Below is a small trained network, with its code and all its weights. Each question gives an input and a class and asks what happens when units are switched off, that is, made to give their printed mean instead of their output.

import numpy as np


def w(rows, s, z=0):
    codes = np.array(rows[::2]) - 128.0
    scale = np.full(codes.shape[1], s)
    scale[-1] = z or s
    return codes * scale


def norm(h):
    return h / np.sqrt((h * h).mean(-1, keepdims=True) + 1e-5)


def f(y):
    return np.maximum(y, 0)


def log_softmax(a):
    a = a - a.max(-1, keepdims=True)
    return a - np.log(np.exp(a).sum(-1, keepdims=True))


def net(x, mask):
    res = np.array(x, float).reshape(1, 5) / 4 @ E
    u = 0
    for l in range(2):
        y = f(norm(res) @ A[l][:, :-1].T + A[l][:, -1])
        res = res + np.where(mask[u : u + 12], y, B[l][:, -1]) @ B[l][:, :-1]
        u += 12
    return log_softmax(norm(res)[-1] @ U[:, :-1].T + U[:, -1])


A, B = {}, {}
E = w([
[250,214,135,28],'x0',
[61,133,196,136],'x1',
[238,208,141,209],'x2',
[166,46,94,73],'x3',
[172,85,165,97],'x4',
],0.0016)
A[0] = w([
[144,195,173,154,172],'0.n0',
[113,44,117,119,144],'0.n1',
[74,135,207,68,133],'0.n2',
[114,10,49,56,78],'0.n3',
[59,186,207,3,123],'0.n4',
[40,120,160,127,72],'0.n5',
[181,124,176,76,2],'0.n6',
[159,136,132,245,17],'0.n7',
[237,135,39,143,152],'0.n8',
[141,30,161,143,109],'0.n9',
[59,90,244,150,47],'0.n10',
[177,107,128,97,122],'0.n11',
],0.0044,0.0018)
B[0] = w([
[150,150,46,135,208],'0.n0',
[105,165,84,94,207],'0.n1',
[175,123,141,173,192],'0.n2',
[61,211,125,71,239],'0.n3',
[173,110,114,153,217],'0.n4',
[117,145,163,183,191],'0.n5',
[251,145,117,36,160],'0.n6',
[182,39,32,236,186],'0.n7',
[111,20,246,154,250],'0.n8',
[133,209,120,101,190],'0.n9',
[85,141,226,170,198],'0.n10',
[173,104,245,135,178],'0.n11',
],0.0034,0.0026)
A[1] = w([
[59,127,39,32,85],'1.n0',
[175,183,143,163,193],'1.n1',
[175,245,119,102,163],'1.n2',
[198,203,203,140,76],'1.n3',
[96,87,3,163,180],'1.n4',
[241,25,226,33,105],'1.n5',
[107,183,77,107,121],'1.n6',
[46,61,124,182,182],'1.n7',
[183,210,133,168,252],'1.n8',
[122,15,229,198,215],'1.n9',
[145,186,53,194,114],'1.n10',
[172,39,72,191,87],'1.n11',
],0.0045,0.0024)
B[1] = w([
[129,252,91,99,179],'1.n0',
[55,49,59,114,202],'1.n1',
[114,48,126,133,184],'1.n2',
[82,101,133,70,188],'1.n3',
[193,114,97,78,186],'1.n4',
[230,127,189,96,245],'1.n5',
[71,171,97,81,150],'1.n6',
[240,157,204,141,216],'1.n7',
[47,37,133,100,232],'1.n8',
[121,247,128,156,254],'1.n9',
[89,56,77,138,173],'1.n10',
[207,183,32,149,172],'1.n11',
],0.0035,0.0039)
U = w([
[68,232,229,241,162],'0',
[104,201,162,84,1],'1',
[226,160,189,132,53],'2',
[230,62,188,53,223],'3',
[47,40,50,124,85],'4',
[201,112,43,255,169],'5',
[66,221,72,56,170],'6',
],0.0097,0.0023)

Each question gives the input, the list of numbers given to net, and the class t.
The units are the neurons (one row each of A and B). Each row of codes is followed by its name. A weight is (code - 128) times the scale printed after its matrix; where a second scale follows, it is the last column's (A, B and U).
mask holds one flag per neuron, layer by layer. A switched-off neuron (its flag False) gives its mean, the last column of its row in B, instead of its output. The means were averaged over made-up inputs and are rounded, as every weight is.
A unit's drop is (log p(t) with every unit on - log p(t) with that unit switched off) / (log p(t) with every unit on - log p(t) with every unit switched off).
The circuit of an input: a set's keep is (log p(t) with only the set's units on - log p(t) with every unit switched off) / (log p(t) with every unit on - log p(t) with every unit switched off). Starting from the 12 units with the biggest drops (on a tie, the unit counted first), units are removed one at a time, each time the one whose removal leaves the highest keep (on an exact tie, the one counted first), for as long as the keep stays at least 0.8.
circuit, biggest first: the units of the circuit, biggest drop first
unit that matters most: the unit with the biggest drop
k most important neurons of layer l: the k neurons of layer l with the biggest drops, biggest first
drop when u is switched off: that unit's drop, to one decimal
input [-1,-8,-8,7,8], class 6: circuit, biggest first : (0.n3; 1.n0)
input [-2,-1,3,8,-3], class 2: circuit, biggest first : (0.n8; 1.n9)
input [6,2,7,5,-6], class 3: unit that matters most : 0.n8
input [-7,1,-7,1,-8], class 0: circuit, biggest first : (1.n7; 1.n8)
input [-4,-6,0,8,-5], class 6: circuit, biggest first : (0.n3; 1.n0)
input [-6,-7,5,7,-1], class 2: circuit, biggest first : (0.n8; 1.n7; 1.n9)
input [-1,-8,-1,1,-1], class 2: circuit, biggest first : (0.n8; 1.n9)
input [-1,4,0,5,-2], class 6: 3 most important neurons of layer 0 : (0.n8; 0.n3; 0.n1)
input [-5,-6,3,5,-2], class 2: circuit, biggest first : (0.n8; 1.n7; 1.n8)
input [-8,-5,-7,-2,-5], class 0: circuit, biggest first : (1.n7; 1.n1)
input [-7,-8,0,6,3], class 6: circuit, biggest first : (0.n3; 1.n0; 0.n9)
input [-4,5,-8,5,-7], class 0: circuit, biggest first : (0.n5; 1.n7; 1.n8)
input [-8,-5,-3,0,-1], class 6: 2 most important neurons of layer 0 : (0.n8; 0.n1)
input [-2,7,2,7,7], class 1: most important neuron of layer 0 : (0.n10)
input [-3,-8,-1,1,-6], class 6: 2 most important neurons of layer 1 : (1.n0; 1.n5)
input [-8,1,-6,4,-1], class 0: 3 most important neurons of layer 0 : (0.n10; 0.n5; 0.n0)
input [0,-8,-4,-7,-7], class 4: 3 most important neurons of layer 0 : (0.n3; 0.n8; 0.n1)
input [0,-1,7,-8,1], class 5: 2 most important neurons of layer 0 : (0.n7; 0.n3)
input [2,5,-3,-5,-8], class 4: 4 most important neurons of layer 0 : (0.n8; 0.n0; 0.n4; 0.n11)
input [-5,-2,-7,-3,-5], class 0: circuit, biggest first : (1.n7)
input [-6,0,6,-3,4], class 5: drop when 0.n7 is switched off : 0.2
input [-5,3,1,5,5], class 1: drop when 0.n8 is switched off : 0.3
input [-7,-3,-8,-5,-1], class 0: drop when 0.n5 is switched off : 0.1
